In the rows, 128 means zero.
Each row has a class, written after it, and each block has its own classes.
[166 103 162 144 141 152 127 135 158 167 144 104 116 145 120 180 121 118
 122 120 131 144  96 145 153  99 107 135 112 133 157 161 111 141 111]	R
[151 102 177 128 129 156 113 135 135 155 132 101 134 157 134 195 128 134
 119 113 121 139  86 145 142  91 108 145 115 135 174 154 120 167  92]	D
[135 147 152 130 127 138 120 123 121 163 104 129 142 209  82 153 114 114
 152 134 134  99 103 104 167 108 142 119 118 173  90 132 134 131 178]	S
[ 74 152  99 155 107 130 151 138 168 172 124  95 136 113 139 170 109 126
 127  51 161 105 142 117  75 189 170 183 114 140  84 128 165  92 100]	C
[ 96 113  96 127 108  98 145 125 102 144 100 103 100 110 142 166 108 143
 139  77 149 116 135 115  69 163 147 149 145 126  99 121 172  72 104]	D
[140  88 115 107 110 176 137 109  98 119 189 125 127  56 133 138 167  89
 126 111 147 169  77 154 109 134 175 141 105 166 127  99 138 112 127]	K
[107  16 129 133 117 161 133 125  97 132 157 121 165 133 181 172  99 155
 125 102 154 108 144 145  96 135 130 128 170 156 111 121 188 104 146]	G
[141 138 146 131 143 142 121 132 148 149 121 102 128 150 134 200 120 113
 110 118 128 162 111 163 156  95  80 131 122 101 151 163 117 154 106]	G
[117 200 157 164 123  91 143 124 143 154 117 124 129 184  92  92 130 115
 132 193  94  86 106 102 157  98 157 113 126 154  76 145 152 129 176]	A
[130  83 118 125  91 191 140 123 102 108 181 118 117  53 127 143 174  89
 141 131 150 146  38 131 119 121 180 143 113 162 107  91 117 119 120]	A
[144  20 146 140  93 151 127 117  87 145 163 144 157 143 181 173 101 160
 117 114 141 140 144 139  88 118 115 120 180 136 106 121 186 109 134]	R
[101 129 105 113 106 119 138 126 123 153 131 140 130 117 151 132  99 150
 111  75 135 116 134 108  76 159 152 159 139 124 113 114 138 102 112]	W
[158 144 159 132 133 128 140 119 127 159 125 127 125 214  65 108 120 132
 163 133 128  82  96 119 162 111 150 116 108 184  98 140 154 148 193]	R
[116  33 108 124  96 165 143 114 106 124 174 116 162 130 191 162 107 150
 130  98 149 114 132 142 100 133 133 142 170 165  99 135 188  93 157]	K
[115  25 129 132 100 149 114 119  89 139 138 139 165 153 175 191  99 163
 143 118 147 119 144 122 106 139 130 130 167 150 125 115 170  92 128]	S
[165 125 154 152 132 149 127 141 158 164 135  95 105 112 133 199 132 126
 117 126 119 129 102 133 157 105  94 140 106 116 149 158 103 138  96]	A
[126 112 154 149  99 143 145 132 113 106 131 112 123 112 121 102 138 161
 146 131 140  83 139 134 128 131 135 124 149 133 120 117 137 134 111]	A
[142 131 112 107 133 178 148 119 118 115 153 138  97  43 142 134 169  87
 115 124 130 172  53 149 101 103 160 152 122 140 110 105 145 121 108]	D
[165 163 137 128 143 119 146 122 126 138 112 121 131 193  93 110 131 138
 154 114 138  95 104 127 169 128 137 122 123 178  93 130 138 134 175]	L
[129  84  83 108  85 158 141 116 124  99 195 125 117  53 111 148 188  86
 147 128 150 148  33 133 112 114 165 142 102 161 117 105 119 120 129]	R
[115 142  74 123 103 126 127 130 137 158 122 126 132 121 138 169 102 138
 120  51 122 107 113 122  85 174 145 169 141 109  92 112 164 102 109]	C
[175 116 161 144 150 153 120 145 153 152 129  99 115 140 138 187 129 125
 126 103 156 149  83 149 157 107 103 152 115 144 174 153  75 137  90]	L
[154 169 133 124 140 104 129 116 118 150 113 140 136 198 103 107 119 144
 141 132 126  93 100 118 160 125 142 118 131 179 106 130 146 125 179]	L
[130 106 153 145 103 141 158 137 124  94 126 118 114 127 120  98 154 165
 141 120 126  80 156 137 111 161 135 142 130 142 139  93 135 138  99]	C
[108 145  81 112 123 104 127 146 113 139 113 126 131 142 155 147  99 132
 137  94 137 135  99 119  87 136 152 164 152 105  93 135 150  91 134]	W
[142 145 163 145 165 144 131 133 183 167 124 103 100 122 104 162 106 123
 124 122 134 135 164 133 158  99 109 117 101 117 141 178 139 138 108]	R
[143 111 142 130 100 131 144 116 106 103 150 121 127 123 139  84 135 166
 143  97 144 101 133 156 105 138 133 143 132 144 152 123 142 140 109]	K
[160 126 149 147 109 112 150 125 118 102 136 129 119 121 123  86 145 177
 147 107 147  95 146 136 120 146 132 144 122 140 148 108 121 143  95]	L
[180 111 154 154 137 124 104 141 148 166 128  89 112 138 129 167 122 150
 130 136 127 133 141 166 148 134  87 150 112 100 212 158 100 138  92]	K
[120  99 155 134 102 126 162 134 129  95 158 138 138 121 139  78 151 167
 146 123 157  96 145 132 100 125 154 143 139 162 137 113 126 123 117]	W
[ 91 137  99 108 100 120 136 115 121 151 140 149 127 129 155 123  94 141
 111  87 150 134  99 108  85 145 163 156 153 131 109 121 128  89 130]	W
[129 101 160 144 100 155 151 132 114 103 136 106 121 122 143 112 150 168
 131 104 168 100 154 146 108 156 116 135 125 148 145 108 133 143  98]	C
[128 169 178 155 124 120 163 120  90 104  94 131  63 160 136  86 129 154
 129 215 107 116 134 128 119  82 119 134 150 120 113 138 165 134 140]	D
[168 145 136 142 108 141 110 136 128  82 137 136 128 127 133 107 148 136
 148 124 166 114 129 162 118 101 109 136 107 133 167 118 128 152  96]	C
[159 118 148 111 118 121 159 108  98 110 129 150 118 145 172 118 162 173
 138  95 124 150  74 171 102 116 100 137 136 134 146 120 149 171 102]	G
[135  10 132 151 115 164 106 109  94 149 173 116 141 137 157 169 104 172
 138 126 140  95 165 148  86 147 106 134 156 163 137 133 182  91 144]	K
[122  31 100 109  94 170 120 127 113 129 153 134 182 167 198 161  96 157
 124 130 128 104 133 125 112 122 115 139 178 150 109 113 176 118 172]	W
[134  17 130 134 111 156 126 121 110 147 160 142 154 138 176 172  96 161
 133 121 154 123 151 132 103 134 129 123 161 156 126 129 184 100 145]	R
[140  20 121 130 100 151 133 117 105 146 156 149 144 136 176 183 104 170
 129 114 141 117 140 133  91 136 113 133 173 148 114 125 181  98 140]	R
[117 102 125  98 107 193 137 121 118 100 193 139 134  63 140 115 166  86
 121 136 160 182  62 140 122  98 184 141 117 156 123 100 114 126 129]	W
[139  57 106 100 105 157 125 113 125 131 132 145 123 153 169 148 113 163
 139 129 120 132 119 127 122 132 105 134 164 133 138 107 134 114 144]	W
[107 133 128 149 130 139 116 113 145 130 163 107 135 155 120 186 109 106
 120 158 157 148 117 146 154  97 105 134 106 124 142 173 119 126 142]	G
[158  98 153 130 142 156 106 133 149 186 138 109 126 131  92 169 117 126
 126 116 113 127 101 147 153 117 129 124 134 125 151 143 132 136 116]	R
[147 110 158 135 114 120 171 123 118 102 133 130 115 110 120  79 159 191
 135  91 138  84 159 127 114 174 130 139 129 155 137  96 113 148  95]	L
[152   4 115 145 123 155 125 121 116 130 173 132 131 134 111 168 137 139
 155 136 129  94 107 144 102 137 121 126 165 175 117 113 144  74 150]	R
[115 136  91 128 106 129 127 128 124 163 127 136 127 118 141 171 100 148
 121  64 136 109 124 127  84 171 151 166 144 120 102 115 170  88 111]	C
[160 117 173 140 125 149 121 130 154 169 129 115 118 122 138 201 134 137
 126 120 131 148 117 139 157 102  99 121 113 130 161 152 113 142  87]	A
[120  88 118 109 104 184 137 108 113 109 193 133 109  46  98 129 179  81
 126 128 144 175  45 138 113 125 177 134 109 151 119  97 109 130 113]	R
[133 101 115 105  93 173 127 113  81 113 176 135 140  86 129 154 163  74
 126 129 149 171  29 125 133 112 184 140 103 160 118  88 113 121 131]	S
[162 125 159 139 103 134 167 126 120 108 132 122 124 119 138  88 139 178
 143  96 161  85 150 151 114 135 133 155 120 146 154 112 151 154 104]	D
[155 113 138 139 111 120 156 133 120 102 127 130 114 116 123  93 147 165
 150 127 139  93 152 143 109 143 123 138 121 131 144 116 145 148 109]	R
[137 101 102 108  98 173 161 119 120 102 170 123 127  66 130 148 178  67
 119 103 158 152  54 145 118 116 152 142  97 166 105  87 110 137 135]	G
[138 102 148 140 126 155 105 131 156 155 138 106 120 130 125 207 131 121
 127 146 108 145  84 135 164  97 103 125 136 117 151 156 100 129  99]	A
[117  67 208 165  98 174 194 157 125 129 110  83 136 147 166 164 139 208
 162 111 193  59 164 161 136 142 121 147 168 191 143 145 144 122 102]	A
[120 124 174 140 137 150 107 129 143 169 130 106 130 148 128 205 111 120
 109 127 120 153 105 122 156  96 113 135 116 117 156 164 103 141  88]	S
[117 115 171 153 119 156 146 124 138 152 121 113 128 209  80  97 140 141
 162 154 129  63 108 124 149 159 174 135 121 211 120 100 142 127 174]	C
[148 166 147 144 122 131 129 125 120 141 122 128 153 203  84 130 127 117
 153 127 137  73 100 107 147 112 142 145  82 180 100 130 135 156 168]	S
[166 130 125 111 135 153 134 142 143 166 111 100 162 179 100 131 147 130
 153  87  98  74  44 126 169 126 133 121 142 169  65 127 149 167 181]	A
[135 128 141 131 103 127 149 123 114  91 138 124 122 128 131  85 135 158
 143 118 140  99 152 148 115 133 134 145 127 137 147 127 134 142 115]	K
[ 98  35 118 123  92 144 117 116 103 133 147 156 157 144 182 163  87 156
 115 140 146 111 155 114  89 126 123 114 178 155 120 128 174 102 147]	R
[138 115 166 136 111 131 117 132 152 153 136 140 139 158 141 203 126 141
 126 100 154 157 149 134 132 127 119 134 107 140 165 139 117 128  91]	C
[128 166  81 148 143  88 105 125 123 195 117 123 122 113  98 154  82 132
 114 115 107 107 144 105 117 173 147 150 134  75  98 129 156  72 133]	S
[164 107 150 155 113 125 141 123 115 119 144 125 120 126 121 109 138 180
 151  95 167  83 147 137 108 153 124 151 114 162 152 112 121 132 101]	L
[ 74 112  88 107  96 133 127 107 105 155 131 145 140 123 145 181  90 142
 119  58 161 129 101 134  79 165 153 155 162 131 106 119 149  92 118]	G
[158  98 127 111  94 168 147 111 107 102 185 131 130  78 131 125 165  93
 141  96 159 154  41 152 119  95 186 148 105 173 134  93 142 125 116]	D
[ 95 141 101 140  98 143 166 111 109 134 109 115  97 140 121 145  85 145
 126  67 177  75 120 125  77 180 144 187 142 154 108 117 125  78 116]	D
[140  17 140 139 101 157 108 125  76 138 154 124 155 149 168 167 107 170
 138 114 146  98 107 146  84 118 126 140 182 158 130 116 184 103 134]	D

A new block, with new classes.
[132 108  94  91 145 120 141 130 161 126 143 129 130 177 137 139 169 157
 123  64 160 146 146 103 129 141 122 140 112 168 142 157 127 129  90]	B
[129 106 107  85 104 105 145 114 176 123 134 112 124 164 125 125 114 157
 148  82 141 151 159 123 114 153 128 118 111 151 132 151 129 139 108]	T
[113 156 119 122 252 106 112  99  54 135 103  76 163 117 127  98 156 134
  94 148 155 114  88 131 155 129 177 149 128 143 154  92 105 127 141]	B
[ 77 175 168 117  61  89 150 126 150  86 103  65 187 132 163  87  76 194
 164  88 135 122 150 125 132 131 116  65 121 153 111 155 115 125  81]	J
[ 85 120 128  78  81 145 199 123 182 105 104 115 167 139 124 104 166 161
 148 115 138 111 170 114 136 113 145  72 130 164 139 187 112  89  85]	J
[ 79 130 118 126 174 143 166 129 123 114  91  96 194 129 118  69 144 183
 122 130 140 128 122 128 114 123 153 145 122 153 143 125 107  92 117]	B
[115 125 142 139 124 119  94 142 164 131 140 104 164 126 111 141 129 137
 105 148 138 119 145 120 153 109 132 146 151 121 150 102 113 114 130]	N
[133 115 112  94 109 108 142 124 165 115 124 116 144 152 120 133  96 148
 146  90 146 138 148 127 125 138 120 129 102 166 122 141 115 144 105]	J
[142 148 156  90 144 145 112  71  97 124 101 112 129  82 129 161 128  80
 120 189 117  73 129 161 170 116 179  75 139 118 124 136 110 157 145]	J
[119 123 134 139 125 116  93 132 165 116 113 118 160 111 113 134  91 145
 132 148 116 133 148 137 139 131 126 147 132 115 132  95 106 124 137]	B
[141 163 157 122 157 133 104  71  68 122  85 100 153  67 121 140  82  92
 137 213 110  86 112 170 157 114 174 102 134 112 115  97 106 161 165]	J
[123 167 107 145  95  81 132 148  66 108  94 102 147 115  89 147   8 138
 180 167 126 129 154 138 159 144 104 128 130  82 114 117 125 129 124]	N
[127 117 138 127  76 132 105 139 183 126 138 113 143 125 119 159 126 135
 115 135 120 107 166 125 153 123 132 119 148 126 138 130 117 114 112]	N
[144 162 100 121 126 122 116 136  60 117 109 134 138 113  99 164  65 124
 163 160 126 137 149 133 168 138 106 121 137  72 127 126 122 129 124]	B
[126 138 131  97 211 126 119  82  99 142 118 106 125 118 133 136 204 103
 105 146 152 120 113 139 172 133 187 117 152 147 146 123 116 121 117]	M
[107 158 129 116 166  65 147  86 106 117  67  68 144  96 129  94 102 145
 144 176 133 105 134 160 166 155 182 108 111 147 126 131 106 127 112]	Z
[101 150 170 110 123 168 111 114 129 124 151  99 148 139 168 122 199 148
 109  94 155 134 120 114 152 121 145  77 163 147 134 154 139 119  86]	M
[125 164 103 136 111 121 120 139  81 123  91 120 145 105  92 144  53 110
 186 168 131 142 141 143 155 147 108 130 134  83 109 124 119 135 137]	Y
[146 113 143 107 113 170  96 135 195 140 156 136 131 131 114 172 175 106
 109 138 122 123 152 135 161 109 139 124 158 133 154 131 121 115 122]	X
[ 89 175 161 163 210 137  82 123  36 124 127  68 215 116 148  64 106 188
  98 145 153 143  67 130 119 108 135 161 138 123 136  66 114 133 146]	B
[129 147 146  92 122 110 144  94 130 111  83 104 110 106 132 139 104 107
 164 166 110  82 147 169 159 146 172  68 117 127 115 153 121 141 131]	X
[126 123 104 116 177 106 140 126 143 138 145  99 159 162 114 110 150 152
 115  91 158 168 111 110 138 138 135 159 107 171 145 134 119 134 104]	H
[135 146 148  78 137 143 131  77 101 120  98 113 129  92 130 166 140  91
 126 172 130  74 135 151 176 128 181  67 137 129 128 153 115 145 129]	J
[ 88 173 173 148 134 123  98 130  69 116 132  64 191 127 157  94 117 181
 106 141 155 115 110 117 138 109 133 109 152 127 126 112 127 127 117]	N
[127 152 146 102 193 120 121  90  90 136 105  93 134 107 131 123 141 113
 119 178 127  96 111 165 162 127 183 110 138 133 140 114 112 135 145]	X
[128 169  94 133 156  82 118 142  73 128 101  89 169 129  81 114  38 152
 157 137 137 166 122 131 150 146 108 153 122  85 133  90 112 121 139]	T
[ 95 116 128 108  90 198 159 106 147 119  93 124 157  99 118 118 151 123
 149 175 122 104 140 142 125 122 164  89 140 139 115 170 115 115 123]	Y
[113 123 141 105 102 204 168 100 124 128 122 131 163 105 113 139 178 126
 119 175 113 111 137 134 149 117 179  80 147 131 135 179 123 110 112]	H
[139 126 130 140 110 109 129 122 135 113  98 103 142 122 106 114   5 143
 182 157 107 142 138 176 103 154 129 150 103 137 106  89 122 162 154]	X
[123 158 110 122  70 121 125 132 100 113  97 128 128 102  99 157  53 105
 209 169 128 134 159 141 161 151 109  94 130  81 107 145 124 138 130]	Y
[118 171 103 127 116  83 143 157  83 116  99  94 151 134 101 138  70 148
 160 136 140 131 150 117 167 139 106 129 140  97 127 132 129 112 108]	N
[124 150 132 101 213 122 105  77  71 142 114  78 144 112 124 123 167 117
  90 154 147 106 105 140 161 130 191 111 141 133 154 116 111 130 138]	T
[ 94 166 174 115 115 155  96 105  88 118 139  76 170 121 155 101 131 165
 115 134 140 126 117 126 135 113 142  73 150 114 130 137 128 134 121]	T
[127 122 130 150 111 111 101 138 182 130 109 102 153 107 104 133  91 138
 116 165 119 138 150 140 157 137 132 144 132 125 133 102 108 123 127]	Z
[148 109 146 107  80 168  84 107 184 138 150 136 124 111 114 183 139  98
 110 150 113 115 166 138 157 121 144  91 155 104 150 133 122 133 136]	T
[ 92 129 135 131 126 168 156 119 104 121 102  98 180 116 109  96 142 157
 118 178 128 102 135 132 125 105 166 116 148 143 134 134 119 101 123]	N
[123 147 129  99 158 111 132  81  96 133  95 102 111  98 133 143 151 112
 116 183 129  92 136 158 177 145 189  91 128 138 132 154 110 141 117]	Z
[ 86 151 147 110  44  84 165 124 155  99 106  72 130 147 178  98 125 192
 162  96 140 119 172 114 151 151 121  42 117 156 117 196 137 114  51]	Z
[ 94 134 131 156  96 128 172 111 125 107  50  91 172  89 107  86  52 169
 164 192  98 114 144 172 115 149 163 122 109 143 104 130 113 117 122]	Z
[ 84 165 151  95 136 134 148 144 141 118 153  82 158 171 167  85 204 186
 110  52 167 138 124  97 149 117 126  82 144 174 151 172 143 100  71]	X
[129 112 149 131 127 144  90 126 189 132 138 125 156 109 113 148 122 113
 117 157 123 147 137 141 147 122 142 147 159 113 134  92 105 122 138]	M
[113 101 103  81 134 121 163 132 207 132 150 123 116 187 141 142 199 141
 125  49 168 166 142  97 133 136 126 132 136 187 143 173 133 121  72]	M
[102 161 127 119 187  69 134  96  88 107  70  77 150 101 135  91  87 146
 149 154 126 103 124 153 143 149 163 126 110 129 126 107 103 131 135]	B
[103 114 120  93 106 183 169 113 134 112 109 138 143 121 129 130 178 149
 126 141 122 101 154 124 136 123 159  83 139 139 135 176 122  98 104]	B
[127 114 138  97  82 138 120 134 220 121 135 128 146 130 111 160 149 124
 122 108 126 123 168 117 162 115 125 104 143 139 144 148 115 112 103]	J
[125 172  75 132 211  89 130 160  57 126 110 100 178 150  99 109 106 165
 131 106 169 169 116  99 159 136  98 178 128 114 146  99 116 103 110]	B
[107 121 136 140 115 187 149 102  99 129  85 113 157  88 107 119 123 142
 120 214 109 111 130 157 134 126 176 110 144 134 124 134 123 120 134]	Z
[100 166  64 123 176  75 156 171 136 115 108  78 172 168 116  83 152 162
 156  47 185 170 128  79 140 148  95 181 117 173 136 143 111  83  69]	Y
[137 111 139 100  97 154 118 146 220 135 148 132 130 148 115 151 178 124
 119 113 123 129 167 123 161 112 126 103 150 135 152 150 124 105 106]	X
[128 152  85 101  88  87 161 149 115  99  98 137 120 139 118 156  76 150
 179  98 128 130 175 117 163 159  92 102 116  96 119 170 128 106  84]	B
[133 105  99  88 101 144 140 119 172 129 136 134 115 159 131 147 166 121
 154  90 158 141 149 113 127 144 128 114 117 165 118 179 131 145  99]	Y
[130 116  95  85 124 110 153 127 168 116 132 127 125 166 143 136 143 157
 138  69 150 140 156 110 128 146 119 128 110 163 134 164 126 133  88]	B
[ 62 170 149 136 133  81 143 151 113 103 129  45 202 163 160  71 127 215
 122  76 177 134 114  90 127 122 122 124 133 165 133 139 129 102  78]	N
[117 114 132 110  88 107 113 133 227 118 116 102 146 131 107 145 104 136
 127 114 124 130 174 129 149 137 126 107 131 124 142 138 106 115 113]	T
[124 157 187 108  67 197 101 106 101 120 150 117 128 112 161 139 140 138
 136 150 114 102 139 152 151 113 140  42 158 119 123 156 149 142 116]	X
[148 108 119  94 143 145 130 110 145 144 169 130 126 157 123 145 177 123
 109 105 148 151 136 115 146 133 142 123 122 152 144 159 130 148 108]	H
[128 143 132  77 156 119 151  98 135 129 110 100 114 132 143 135 186 122
 121 119 136  89 138 143 173 140 177  77 132 159 146 165 125 114 100]	X
[139 178 106 130 193 124 117 141  45 141 117 105 195 120  84 132  89 125
 122 157 157 155 102 122 172 108 116 160 150  97 147  83 110 123 142]	J
[ 80 169 154 123  95 114 126 127 111  90 116  87 160 132 172  92 111 195
 147  93 137 122 139 117 131 132 112  79 125 138 116 154 128 121  85]	B
[112 119 146 144 128 196 130 107  63 127 106 116 171  91 105 129 115 132
 111 223 117  87 121 151 123 107 173 125 154 114 127 110 123 118 154]	N
[141 102 104  95 101 134 147 121 167 133 132 125 106 160 130 157 153 141
 126 108 148 141 154 121 141 146 132 117 116 165 125 181 137 144  84]	Z
[163 107 133  95 112 181  92  81 112 145 156 145 111 118 119 170 119  99
 126 171 123 131 143 152 128 125 151 108 142 112 136 119 132 173 159]	T
[103 121 125 139  89 106 106 144 209 113 107 101 152 119 110 116  94 132
 156 127 126 141 160 128 134 144 117 132 127 137 117 121 104 122 123]	Y
[123 120 133 129 121 124 107 133 194 142 133 112 147 128 121 146 163 135
 103 145 135 138 147 121 164 119 139 134 146 134 148 129 114 116 111]	Z
[115 157  99 114 127  77 150 145 115 113 109 113 137 138 108 134  80 141
 174 109 143 165 147 124 164 155 107 130 136 109 124 135 119 106  92]	M
[108 123 133 132 123  98 100 133 190 124 124  86 170 127 104 109  85 153
 123 125 127 148 145 131 132 132 130 141 127 124 147  94 100 116 136]	T
